Below are the code and all the weights of a small trained network. Each question names an input and a class and asks about switching units off, where a switched-off unit gives its printed mean instead of its output.

import numpy as np


def w(rows, s, z=0):
    codes = np.array(rows[::2]) - 128.0
    scale = np.full(codes.shape[1], s)
    scale[-1] = z or s
    return codes * scale


def f(y):
    return y / 2 * (1 + np.tanh(0.7978845608 * (y + 0.044715 * y**3)))


def log_softmax(a):
    a = a - a.max(-1, keepdims=True)
    return a - np.log(np.exp(a).sum(-1, keepdims=True))


def net(x, mask):
    res = np.array(x, float).reshape(1, 5) / 4 @ E
    y = f(res @ A[0][:, :-1].T + A[0][:, -1])
    res = res + np.where(mask, y, B[0][:, -1]) @ B[0][:, :-1]
    return log_softmax(res[-1] @ U[:, :-1].T + U[:, -1])


A, B = {}, {}
E = w([
[190,66,180,118,65,166,70,236],'x0',
[45,57,202,130,57,32,60,117],'x1',
[51,75,68,213,131,154,50,125],'x2',
[122,117,115,108,138,112,127,143],'x3',
[254,29,87,160,101,70,97,65],'x4',
],0.0075)
A[0] = w([
[175,130,132,92,76,158,95,248,90],'n0',
[220,201,223,43,91,62,183,75,151],'n1',
[224,214,65,129,158,196,106,87,139],'n2',
[89,149,103,39,144,191,89,127,50],'n3',
[179,99,104,127,90,129,118,81,26],'n4',
[211,147,97,160,102,92,77,81,54],'n5',
[103,105,208,120,87,86,79,113,80],'n6',
[64,243,114,90,102,142,156,239,113],'n7',
[66,166,76,127,155,68,147,7,38],'n8',
[242,94,132,143,64,61,108,201,218],'n9',
[43,188,123,185,62,186,160,188,120],'n10',
[88,98,74,178,172,159,77,102,116],'n11',
[215,108,96,192,133,16,126,152,53],'n12',
[74,241,181,146,118,99,92,220,80],'n13',
[133,127,75,83,157,113,149,178,162],'n14',
[181,135,2,93,148,222,129,218,69],'n15',
[232,117,93,180,109,128,110,91,253],'n16',
[167,100,170,110,86,190,39,215,78],'n17',
[107,64,94,140,206,181,34,82,146],'n18',
[88,46,71,186,112,198,93,108,78],'n19',
[95,142,138,81,73,15,93,129,91],'n20',
[101,207,70,117,114,41,151,61,192],'n21',
],0.0073,0.0055)
B[0] = w([
[114,169,40,143,81,143,163,158,191],'n0',
[57,102,113,86,205,241,41,195,226],'n1',
[67,79,206,194,121,153,154,97,221],'n2',
[101,98,115,126,149,60,142,119,143],'n3',
[187,69,66,116,206,79,168,135,138],'n4',
[196,116,74,113,194,101,153,85,158],'n5',
[71,85,188,180,156,118,185,121,171],'n6',
[126,117,79,91,129,73,110,58,241],'n7',
[115,113,38,146,73,113,195,218,188],'n8',
[127,148,106,129,92,127,114,108,254],'n9',
[137,136,79,112,163,103,108,68,207],'n10',
[102,147,148,73,148,152,80,203,181],'n11',
[139,91,74,102,174,103,142,78,172],'n12',
[192,86,59,118,162,113,152,44,189],'n13',
[111,139,148,147,123,179,132,90,161],'n14',
[2,70,200,121,133,110,191,102,202],'n15',
[110,148,120,97,105,129,123,78,242],'n16',
[154,162,46,151,76,135,196,184,203],'n17',
[126,147,126,119,170,173,65,135,192],'n18',
[97,126,94,92,190,181,108,138,181],'n19',
[15,59,163,178,162,131,153,114,167],'n20',
[156,165,79,153,29,183,145,188,216],'n21',
],0.0084,0.0076)
U = w([
[108,181,117,151,57,166,110,96,255],'0',
[140,184,29,205,30,167,226,214,84],'1',
[158,143,52,109,167,79,135,3,86],'2',
[99,160,129,94,200,235,28,211,85],'3',
[58,79,226,255,100,147,216,85,81],'4',
[187,253,220,141,123,116,77,157,130],'5',
],0.0074,0.013)

Each question gives the input, the list of numbers given to net, and the class t.
The units are the neurons (one row each of A and B). Each row of codes is followed by its name. A weight is (code - 128) times the scale printed after its matrix; where a second scale follows, it is the last column's (A, B and U).
mask holds one flag per neuron, in row order. A switched-off neuron (its flag False) gives its mean, the last column of its row in B, instead of its output. The means were averaged over made-up inputs and are rounded, as every weight is.
A unit's drop is (log p(t) with every unit on - log p(t) with that unit switched off) / (log p(t) with every unit on - log p(t) with every unit switched off).
The circuit of an input: a set's keep is (log p(t) with only the set's units on - log p(t) with every unit switched off) / (log p(t) with every unit on - log p(t) with every unit switched off). Starting from the 12 units with the biggest drops (on a tie, the unit counted first), units are removed one at a time, each time the one whose removal leaves the highest keep (on an exact tie, the one counted first), for as long as the keep stays at least 0.8.
circuit, biggest first: the units of the circuit, biggest drop first
most important unit: the unit with the biggest drop
top k neurons: the k neurons with the biggest drops, biggest first
drop when u is switched off: that unit's drop, to one decimal
input [-5,7,4,4,4], class 4: top 2 neurons	[n20; n6]
input [0,-8,-5,2,1], class 4: top neuron	[n2]
input [0,4,-3,-2,-2], class 4: circuit, biggest first	[n20; n6]
input [-4,4,8,6,-8], class 2: circuit, biggest first	[n13; n10]
input [-6,5,-6,0,-8], class 2: top 3 neurons	[n13; n7; n10]
input [-2,-3,6,-3,-6], class 2: top 3 neurons	[n10; n1; n7]
input [6,6,-2,-2,5], class 1: top 4 neurons	[n17; n0; n2; n15]
input [2,6,8,-5,5], class 3: circuit, biggest first	[n19; n18]
input [3,4,1,0,-3], class 4: top 3 neurons	[n6; n21; n1]
input [-7,-6,2,-4,2], class 1: top 2 neurons	[n8; n21]
input [-4,-8,8,3,3], class 3: top 2 neurons	[n11; n18]
input [-8,7,-6,-4,-2], class 1: top 2 neurons	[n8; n21]
input [-6,-8,-1,4,-2], class 4: top 2 neurons	[n2; n15]
input [-1,7,5,0,-1], class 4: top neuron	[n6]
input [6,-6,5,-5,7], class 2: top 2 neurons	[n5; n12]
input [5,4,8,-3,7], class 3: top 2 neurons	[n19; n18]
input [-5,-2,-4,3,5], class 1: top 3 neurons	[n21; n8; n7]
input [1,5,1,-1,1], class 4: circuit, biggest first	[n6; n20]
input [-7,-8,3,4,4], class 4: top 2 neurons	[n2; n15]
input [-8,2,8,-1,0], class 1: most important unit	n8
input [6,-7,-7,1,-8], class 2: drop when n21 is switched off	0.1
input [-2,4,5,-4,1], class 3: drop when n7 is switched off	0.1
input [-1,5,4,3,-5], class 2: drop when n21 is switched off	0.1
input [1,2,-7,-2,-1], class 3: drop when n1 is switched off	0.9
